Here is a tiny trained network, its code and every weight. The questions are about switching its units off for an input and a class, where a switched-off unit gives its printed mean instead of its output.

import numpy as np


def w(rows, s, z=0):
    codes = np.array(rows[::2]) - 128.0
    scale = np.full(codes.shape[1], s)
    scale[-1] = z or s
    return codes * scale


def norm(h):
    return h / np.sqrt((h * h).mean(-1, keepdims=True) + 1e-5)


def f(y):
    return np.maximum(y, 0)


def log_softmax(a):
    a = a - a.max(-1, keepdims=True)
    return a - np.log(np.exp(a).sum(-1, keepdims=True))


def net(x, mask):
    res = np.array(x, float).reshape(1, 4) / 4 @ E
    u = 0
    for l in range(4):
        y = f(norm(res) @ A[l][:, :-1].T + A[l][:, -1])
        res = res + np.where(mask[u : u + 4], y, B[l][:, -1]) @ B[l][:, :-1]
        u += 4
    return log_softmax(norm(res)[-1] @ U[:, :-1].T + U[:, -1])


A, B = {}, {}
E = w([
[88,194,65,200,229,62,101,139,111],'x0',
[123,135,160,210,74,154,67,183,128],'x1',
[233,72,194,131,253,120,98,88,76],'x2',
[137,112,113,162,119,162,98,201,49],'x3',
],0.012)
A[0] = w([
[110,117,233,167,130,151,59,214,96,149],'L0N1',
[213,47,193,115,111,207,139,116,109,2],'L0N2',
[190,84,42,254,227,50,94,181,19,22],'L0N3',
[236,14,203,35,160,254,37,134,162,133],'L0N4',
],0.0097,0.0039)
B[0] = w([
[53,84,125,132,80,154,141,138,100,211],'L0N1',
[220,5,178,120,160,70,182,89,94,196],'L0N2',
[95,179,98,112,231,151,43,201,104,227],'L0N3',
[218,62,203,42,64,127,145,156,79,248],'L0N4',
],0.013,0.012)
A[1] = w([
[190,180,155,109,162,143,20,124,172,250],'L1N1',
[133,210,79,106,76,100,214,118,163,2],'L1N2',
[111,137,114,204,161,119,38,138,6,29],'L1N3',
[108,133,195,254,67,166,106,132,73,55],'L1N4',
],0.0099,0.0033)
B[1] = w([
[109,142,148,146,178,116,168,77,34,207],'L1N1',
[82,187,89,116,185,136,243,206,189,193],'L1N2',
[154,184,62,115,220,108,148,236,86,253],'L1N3',
[172,75,141,245,46,182,88,100,161,196],'L1N4',
],0.012,0.0068)
A[2] = w([
[131,138,161,247,126,181,98,164,84,175],'L2N1',
[169,192,120,71,115,82,143,106,48,54],'L2N2',
[115,163,43,103,101,156,168,144,158,2],'L2N3',
[48,138,92,216,84,119,26,107,80,145],'L2N4',
],0.011,0.0072)
B[2] = w([
[126,113,4,173,114,123,95,70,168,254],'L2N1',
[94,119,117,143,148,182,140,118,139,161],'L2N2',
[72,110,112,86,133,184,137,122,117,174],'L2N3',
[185,164,178,191,124,141,75,105,185,228],'L2N4',
],0.016,0.0077)
A[3] = w([
[44,234,75,112,107,87,154,203,80,32],'L3N1',
[53,115,83,60,217,172,220,80,116,202],'L3N2',
[69,184,133,93,69,110,200,98,101,3],'L3N3',
[108,254,183,80,187,111,55,192,158,73],'L3N4',
],0.009,0.0062)
B[3] = w([
[71,63,125,3,150,153,175,162,90,202],'L3N1',
[104,203,140,181,65,57,113,89,153,254],'L3N2',
[141,160,147,70,61,170,192,221,99,152],'L3N3',
[113,56,80,69,207,162,188,169,32,187],'L3N4',
],0.012,0.0084)
U = w([
[122,193,186,179,144,25,137,6,169,25],'0',
[68,184,41,191,235,73,50,224,52,93],'1',
[213,24,220,47,63,187,169,128,112,254],'2',
[3,218,104,47,24,90,226,170,200,47],'3',
[79,118,56,239,20,187,53,134,219,148],'4',
],0.014,0.0079)

Each question gives the input, the list of numbers given to net, and the class t.
The units are the neurons (one row each of A and B). Each row of codes is followed by its name. A weight is (code - 128) times the scale printed after its matrix; where a second scale follows, it is the last column's (A, B and U).
mask holds one flag per neuron, layer by layer. A switched-off neuron (its flag False) gives its mean, the last column of its row in B, instead of its output. The means were averaged over made-up inputs and are rounded, as every weight is.
A unit's drop is (log p(t) with every unit on - log p(t) with that unit switched off) / (log p(t) with every unit on - log p(t) with every unit switched off).
unit that matters most: the unit with the biggest drop
k most important neurons: the k neurons with the biggest drops, biggest first
top k neurons in layer l: the k neurons of layer l with the biggest drops, biggest first
drop of u: that unit's drop, to one decimal
input [4,-4,-6,5], class 3: unit that matters most -> L0N3
input [-3,6,-1,7], class 4: 2 most important neurons -> [L2N1; L1N4]
input [4,-2,-8,5], class 3: 2 most important neurons -> [L0N3; L1N2]
input [-6,0,-3,-7], class 3: 3 most important neurons -> [L2N4; L0N2; L0N4]
input [3,-8,8,-2], class 1: 2 most important neurons -> [L0N3; L0N2]
input [2,-7,1,-4], class 0: top 2 neurons in layer 3 -> [L3N2; L3N1]
input [-3,6,-2,-8], class 4: 4 most important neurons -> [L0N4; L0N2; L1N3; L1N4]
input [7,2,-4,-8], class 3: 2 most important neurons -> [L0N3; L1N2]
input [-3,6,-1,-3], class 4: 2 most important neurons -> [L1N4; L0N1]
input [0,1,-2,-5], class 3: drop of L0N3 -> 1.3
input [3,6,-5,4], class 4: drop of L0N3 -> 0.0
input [3,-7,7,-5], class 0: drop of L3N2 -> 0.2
